Below are the code and all the weights of a small trained network. Each question names an input and a target symbol and asks about switching units off, where a switched-off unit gives its printed mean instead of its output.

import numpy as np


def w(rows, s, z=0):
    codes = np.array(rows[::2]) - 128.0
    scale = np.full(codes.shape[1], s)
    scale[-1] = z or s
    return codes * scale


def norm(h):
    return h / np.sqrt((h * h).mean(-1, keepdims=True) + 1e-5)


def f(y):
    return y / 2 * (1 + np.tanh(0.7978845608 * (y + 0.044715 * y**3)))


def softmax(a):
    e = np.exp(a - a.max(-1, keepdims=True))
    return e / e.sum(-1, keepdims=True)


def log_softmax(a):
    a = a - a.max(-1, keepdims=True)
    return a - np.log(np.exp(a).sum(-1, keepdims=True))


def net(x, mask):
    ids = ['βηθλμπστψω'.index(c) for c in x.split()]
    T = len(ids)
    res = E[ids] + P[:T]
    u = 0
    for l in range(3):
        r = norm(res)
        for j in range(2):
            rows = slice(3 * j, 3 * j + 3)
            q, k, v = (r @ M[l][rows].T for M in (Q, K, V))
            z = softmax(np.where(np.tri(T) > 0, q @ k.T / 3**0.5, -1e9)) @ v
            o = O[l][rows]
            res = res + np.where(mask[u + j], z, o[:, -1]) @ o[:, :-1]
        u += 2
        y = f(norm(res) @ A[l][:, :-1].T + A[l][:, -1])
        res = res + np.where(mask[u : u + 4], y, B[l][:, -1]) @ B[l][:, :-1]
        u += 4
    return log_softmax(norm(res)[-1] @ U[:, :-1].T + U[:, -1])


Q, K, V, O, A, B = {}, {}, {}, {}, {}, {}
E = w([
[84,56,91,140],'β',
[140,113,163,92],'η',
[137,141,131,118],'θ',
[21,180,148,142],'λ',
[177,103,104,164],'μ',
[122,202,80,50],'π',
[87,135,48,80],'σ',
[164,217,105,139],'τ',
[116,157,131,252],'ψ',
[64,205,144,146],'ω',
],0.031)
P = w([
[249,3,147,212],'0',
[147,75,185,198],'1',
[121,99,195,195],'2',
[115,110,192,186],'3',
[100,119,186,190],'4',
[102,130,179,179],'5',
[104,116,160,185],'6',
[113,130,164,168],'7',
[122,117,154,182],'8',
[116,122,158,158],'9',
[135,120,142,169],'10',
[166,122,153,167],'11',
[9,140,149,240],'12',
],0.0047)
Q[0] = w([
[119,120,124,154],'0.h0',
[139,147,123,109],'0.h0',
[115,91,163,95],'0.h0',
[118,54,173,117],'0.h1',
[57,141,2,185],'0.h1',
[63,67,159,201],'0.h1',
],0.016)
K[0] = w([
[134,123,148,152],'0.h0',
[122,157,108,128],'0.h0',
[124,67,128,71],'0.h0',
[147,30,168,86],'0.h1',
[81,203,2,122],'0.h1',
[61,55,63,194],'0.h1',
],0.014)
V[0] = w([
[73,58,192,129],'0.h0',
[254,103,242,241],'0.h0',
[157,148,135,140],'0.h0',
[162,113,159,176],'0.h1',
[164,103,162,208],'0.h1',
[22,100,31,243],'0.h1',
],0.0063)
O[0] = w([
[133,135,58,93,48],'0.h0',
[254,41,41,179,112],'0.h0',
[143,113,132,138,151],'0.h0',
[165,121,75,149,38],'0.h1',
[172,120,59,159,5],'0.h1',
[28,213,186,53,172],'0.h1',
],0.0071,0.0023)
A[0] = w([
[161,52,157,43,94],'0.n0',
[89,6,194,78,1],'0.n1',
[90,64,107,136,177],'0.n2',
[147,58,179,187,237],'0.n3',
],0.017,0.0036)
B[0] = w([
[52,82,108,208,156],'0.n0',
[164,3,148,115,179],'0.n1',
[129,108,99,80,177],'0.n2',
[221,60,150,89,253],'0.n3',
],0.018,0.0066)
Q[1] = w([
[108,63,187,189],'1.h0',
[111,127,85,75],'1.h0',
[128,158,6,120],'1.h0',
[141,156,124,45],'1.h1',
[147,182,116,127],'1.h1',
[155,161,77,145],'1.h1',
],0.018)
K[1] = w([
[130,197,68,170],'1.h0',
[167,140,227,119],'1.h0',
[86,74,253,141],'1.h0',
[153,111,123,29],'1.h1',
[178,182,105,82],'1.h1',
[104,136,41,141],'1.h1',
],0.013)
V[1] = w([
[78,100,71,157],'1.h0',
[180,164,135,121],'1.h0',
[122,87,249,123],'1.h0',
[113,128,78,95],'1.h1',
[194,210,86,113],'1.h1',
[125,96,220,183],'1.h1',
],0.015)
O[1] = w([
[99,107,74,126,1],'1.h0',
[127,150,210,109,248],'1.h0',
[253,91,100,134,73],'1.h0',
[124,147,64,100,129],'1.h1',
[81,194,192,83,240],'1.h1',
[155,68,179,188,84],'1.h1',
],0.012,0.0013)
A[1] = w([
[10,81,92,131,249],'1.n0',
[165,133,48,104,37],'1.n1',
[111,150,182,106,226],'1.n2',
[170,240,60,166,81],'1.n3',
],0.013,0.0017)
B[1] = w([
[61,113,37,36,253],'1.n0',
[226,131,132,47,175],'1.n1',
[87,194,49,143,208],'1.n2',
[32,254,126,229,245],'1.n3',
],0.011,0.0045)
Q[2] = w([
[16,96,125,3],'2.h0',
[77,129,125,48],'2.h0',
[123,159,110,144],'2.h0',
[144,83,138,94],'2.h1',
[184,143,153,114],'2.h1',
[141,164,55,134],'2.h1',
],0.023)
K[2] = w([
[186,193,6,137],'2.h0',
[155,193,66,129],'2.h0',
[79,152,129,147],'2.h0',
[169,159,31,165],'2.h1',
[177,173,88,83],'2.h1',
[127,83,149,106],'2.h1',
],0.019)
V[2] = w([
[208,146,73,104],'2.h0',
[50,79,189,88],'2.h0',
[136,169,119,205],'2.h0',
[45,57,155,216],'2.h1',
[135,159,9,175],'2.h1',
[149,224,136,239],'2.h1',
],0.014)
O[2] = w([
[191,192,76,113,152],'2.h0',
[85,46,114,112,176],'2.h0',
[100,145,205,162,36],'2.h0',
[133,49,125,210,87],'2.h1',
[240,200,96,128,190],'2.h1',
[212,136,11,197,2],'2.h1',
],0.011,0.0013)
A[2] = w([
[217,6,6,164,124],'2.n0',
[93,165,109,38,3],'2.n1',
[195,52,218,222,71],'2.n2',
[51,35,185,240,112],'2.n3',
],0.016,0.0058)
B[2] = w([
[4,160,203,137,249],'2.n0',
[242,95,164,115,172],'2.n1',
[226,88,30,154,204],'2.n2',
[139,79,70,184,195],'2.n3',
],0.026,0.012)
U = w([
[88,9,157,124,84],'β',
[167,68,114,179,246],'η',
[119,103,52,50,111],'θ',
[127,200,173,207,160],'λ',
[166,225,168,148,158],'μ',
[149,153,104,50,248],'π',
[188,134,96,188,120],'σ',
[178,104,245,160,4],'τ',
[171,109,234,159,81],'ψ',
[40,63,132,73,33],'ω',
],0.013,0.0034)

Each question gives the input, a string of symbols that net reads in full, and the target symbol t.
The units are the heads (3 rows each of Q, K, V and O) and the neurons (one row each of A and B). Each row of codes is followed by its name. A weight is (code - 128) times the scale printed after its matrix; where a second scale follows, it is the last column's (O, A, B and U).
mask holds one flag per unit, layer by layer, with each layer's heads first. A switched-off unit (its flag False) gives its mean, the last column of its rows in O or B, instead of its output. The means were averaged over made-up inputs and are rounded, as every weight is.
A unit's drop is (log p(t) with every unit on - log p(t) with that unit switched off) / (log p(t) with every unit on - log p(t) with every unit switched off).
unit that matters most: the unit with the biggest drop
k most important neurons: the k neurons with the biggest drops, biggest first
top k neurons in layer l: the k neurons of layer l with the biggest drops, biggest first
which heads matter: for each layer, one digit per head in row order, 1 if its drop is at least 0.15 and else 0, layers parted by /
drop when u is switched off: that unit's drop, to one decimal
input μ π η β, target ω: most important neuron	[0.n2]
input σ θ τ θ λ ψ τ β σ, target π: which heads matter	00 / 00 / 00
input λ λ θ, target ψ: which heads matter	01 / 01 / 10
input τ λ τ π λ η η β μ π, target μ: which heads matter	00 / 01 / 00
input τ λ β θ θ, target ω: which heads matter	01 / 00 / 11
input σ σ π λ ψ η, target η: which heads matter	00 / 01 / 00
input η ψ μ ψ β τ τ σ λ λ λ, target π: which heads matter	00 / 01 / 10
input θ π σ θ, target π: which heads matter	00 / 01 / 01
input π β τ σ λ τ β τ ω β, target ω: top 2 neurons in layer 1	[1.n0, 1.n3]
input ω μ μ, target τ: top 3 neurons in layer 0	[0.n3, 0.n1, 0.n0]
input τ τ μ, target λ: which heads matter	11 / 00 / 11
input θ τ θ, target λ: top 2 neurons in layer 2	[2.n0, 2.n1]
input η η τ ψ θ ω, target η: which heads matter	00 / 11 / 01
input λ λ ψ ω, target η: unit that matters most	1.h1
input β ψ τ θ, target λ: top 3 neurons in layer 2	[2.n0, 2.n1, 2.n3]
input ω μ β β μ, target ω: 3 most important neurons	[2.n0, 0.n1, 2.n1]
input μ π ω, target μ: which heads matter	00 / 01 / 00
input π σ β θ, target ω: 4 most important neurons	[2.n0, 0.n1, 0.n3, 2.n1]
input τ λ β ψ π μ, target τ: top 3 neurons in layer 1	[1.n3, 1.n0, 1.n2]
input μ σ σ ω, target π: 3 most important neurons	[2.n0, 1.n0, 2.n1]
input τ μ π θ θ ω π θ, target μ: unit that matters most	2.h1
input π λ σ η, target η: 4 most important neurons	[2.n2, 0.n0, 2.n3, 1.n0]
input ω μ λ σ σ σ π β μ, target ω: top 2 neurons in layer 0	[0.n3, 0.n1]
input μ σ μ σ θ σ σ σ μ, target π: top 2 neurons in layer 0	[0.n0, 0.n1]
input π β μ ω τ ω τ μ, target λ: top 2 neurons in layer 2	[2.n0, 2.n1]
input π μ θ λ π θ λ λ ω τ ω, target μ: drop when 1.n3 is switched off	-0.1
input π β τ ψ σ, target π: drop when 2.n2 is switched off	0.1
input ψ β β η θ μ π λ σ θ, target π: drop when 2.n0 is switched off	0.0
